Below are the code and all the weights of a small trained network. Each question names an input and a class and asks about switching units off, where a switched-off unit gives its printed mean instead of its output.

import numpy as np


def w(rows, s, z=0):
    codes = np.array(rows[::2]) - 128.0
    scale = np.full(codes.shape[1], s)
    scale[-1] = z or s
    return codes * scale


def f(y):
    return y / 2 * (1 + np.tanh(0.7978845608 * (y + 0.044715 * y**3)))


def log_softmax(a):
    a = a - a.max(-1, keepdims=True)
    return a - np.log(np.exp(a).sum(-1, keepdims=True))


def net(x, mask):
    res = np.array(x, float).reshape(1, 3) / 4 @ E
    y = f(res @ A[0][:, :-1].T + A[0][:, -1])
    res = res + np.where(mask, y, B[0][:, -1]) @ B[0][:, :-1]
    return log_softmax(res[-1] @ U[:, :-1].T + U[:, -1])


A, B = {}, {}
E = w([
[194,105,114,150,179,167,7,152,77],'x0',
[145,69,147,222,47,107,62,101,172],'x1',
[160,227,98,70,113,83,115,50,104],'x2',
],0.016)
A[0] = w([
[169,164,99,51,206,122,112,114,73,112],'N0',
[165,116,132,153,86,126,101,79,129,32],'N1',
[148,168,105,105,88,78,93,11,122,73],'N2',
[102,62,111,142,129,126,121,122,169,127],'N3',
[79,165,112,126,118,93,203,91,147,31],'N4',
[94,139,103,147,123,168,131,103,116,101],'N5',
[116,116,132,83,151,139,179,156,98,151],'N6',
[90,134,175,131,96,117,146,124,200,144],'N7',
[122,138,173,107,114,96,190,118,147,181],'N8',
[55,152,101,109,193,174,181,167,109,61],'N9',
[103,128,126,73,202,183,179,137,124,217],'N10',
[149,141,77,115,114,85,121,45,171,2],'N11',
[147,104,170,180,179,140,88,226,104,110],'N12',
[120,168,150,206,124,104,92,117,113,150],'N13',
[166,99,75,140,131,166,69,148,97,129],'N14',
[55,112,222,165,80,110,138,147,139,149],'N15',
[182,178,108,95,163,130,96,89,92,136],'N16',
[87,132,112,125,124,85,173,115,128,199],'N17',
[93,76,168,122,182,190,129,191,126,36],'N18',
],0.013,0.014)
B[0] = w([
[45,169,182,104,111,177,69,202,95,249],'N0',
[231,131,53,62,71,128,97,67,131,166],'N1',
[203,90,63,122,128,69,154,102,148,238],'N2',
[120,151,215,149,144,125,135,192,110,177],'N3',
[169,201,60,46,78,154,64,51,153,204],'N4',
[137,106,102,135,113,128,146,142,113,122],'N5',
[162,123,70,151,116,108,151,99,139,199],'N6',
[57,144,178,121,143,138,132,155,82,199],'N7',
[144,92,79,178,181,50,165,141,118,221],'N8',
[134,35,152,218,201,78,205,125,165,200],'N9',
[215,139,124,89,75,86,96,41,129,253],'N10',
[153,74,149,217,248,108,187,127,134,170],'N11',
[131,105,85,154,149,81,189,113,149,216],'N12',
[156,102,143,147,137,84,121,147,132,187],'N13',
[231,137,120,108,141,85,175,92,120,218],'N14',
[80,169,191,178,136,195,105,189,125,210],'N15',
[64,173,99,130,122,179,71,166,79,231],'N16',
[133,80,144,154,138,105,160,171,119,216],'N17',
[215,159,47,65,69,129,59,88,135,182],'N18',
],0.011,0.02)
U = w([
[155,46,151,200,181,104,201,133,146,7],'0',
[180,188,87,72,69,138,119,48,143,236],'1',
[48,215,203,128,117,255,112,192,113,188],'2',
],0.011,0.0018)

Each question gives the input, the list of numbers given to net, and the class t.
The units are the neurons (one row each of A and B). Each row of codes is followed by its name. A weight is (code - 128) times the scale printed after its matrix; where a second scale follows, it is the last column's (A, B and U).
mask holds one flag per neuron, in row order. A switched-off neuron (its flag False) gives its mean, the last column of its row in B, instead of its output. The means were averaged over made-up inputs and are rounded, as every weight is.
A unit's drop is (log p(t) with every unit on - log p(t) with that unit switched off) / (log p(t) with every unit on - log p(t) with every unit switched off).
The circuit of an input: a set's keep is (log p(t) with only the set's units on - log p(t) with every unit switched off) / (log p(t) with every unit on - log p(t) with every unit switched off). Starting from the 12 units with the biggest drops (on a tie, the unit counted first), units are removed one at a time, each time the one whose removal leaves the highest keep (on an exact tie, the one counted first), for as long as the keep stays at least 0.8.
circuit, biggest first: the units of the circuit, biggest drop first
unit that matters most: the unit with the biggest drop
k most important neurons: the k neurons with the biggest drops, biggest first
drop of u: that unit's drop, to one decimal
input [-3,6,7], class 0: circuit, biggest first -> N11
input [-3,-7,0], class 0: 2 most important neurons -> N9, N18
input [1,-6,-2], class 1: 4 most important neurons -> N10, N18, N11, N8
input [5,-7,-6], class 1: 2 most important neurons -> N18, N10
input [5,-6,1], class 2: 2 most important neurons -> N0, N2
input [1,-4,6], class 2: 3 most important neurons -> N0, N16, N14
input [1,-5,8], class 2: 2 most important neurons -> N0, N16
input [5,0,-2], class 1: 4 most important neurons -> N9, N8, N17, N11
input [1,-4,-7], class 1: 2 most important neurons -> N18, N10
input [-7,-8,0], class 0: 3 most important neurons -> N9, N8, N17
input [-7,1,8], class 0: 4 most important neurons -> N11, N8, N17, N10
input [-8,4,7], class 0: drop of N11 -> 0.9
input [-4,1,2], class 0: drop of N8 -> 0.3
input [0,8,-6], class 2: unit that matters most -> N15
input [6,-7,-6], class 1: drop of N18 -> 1.5
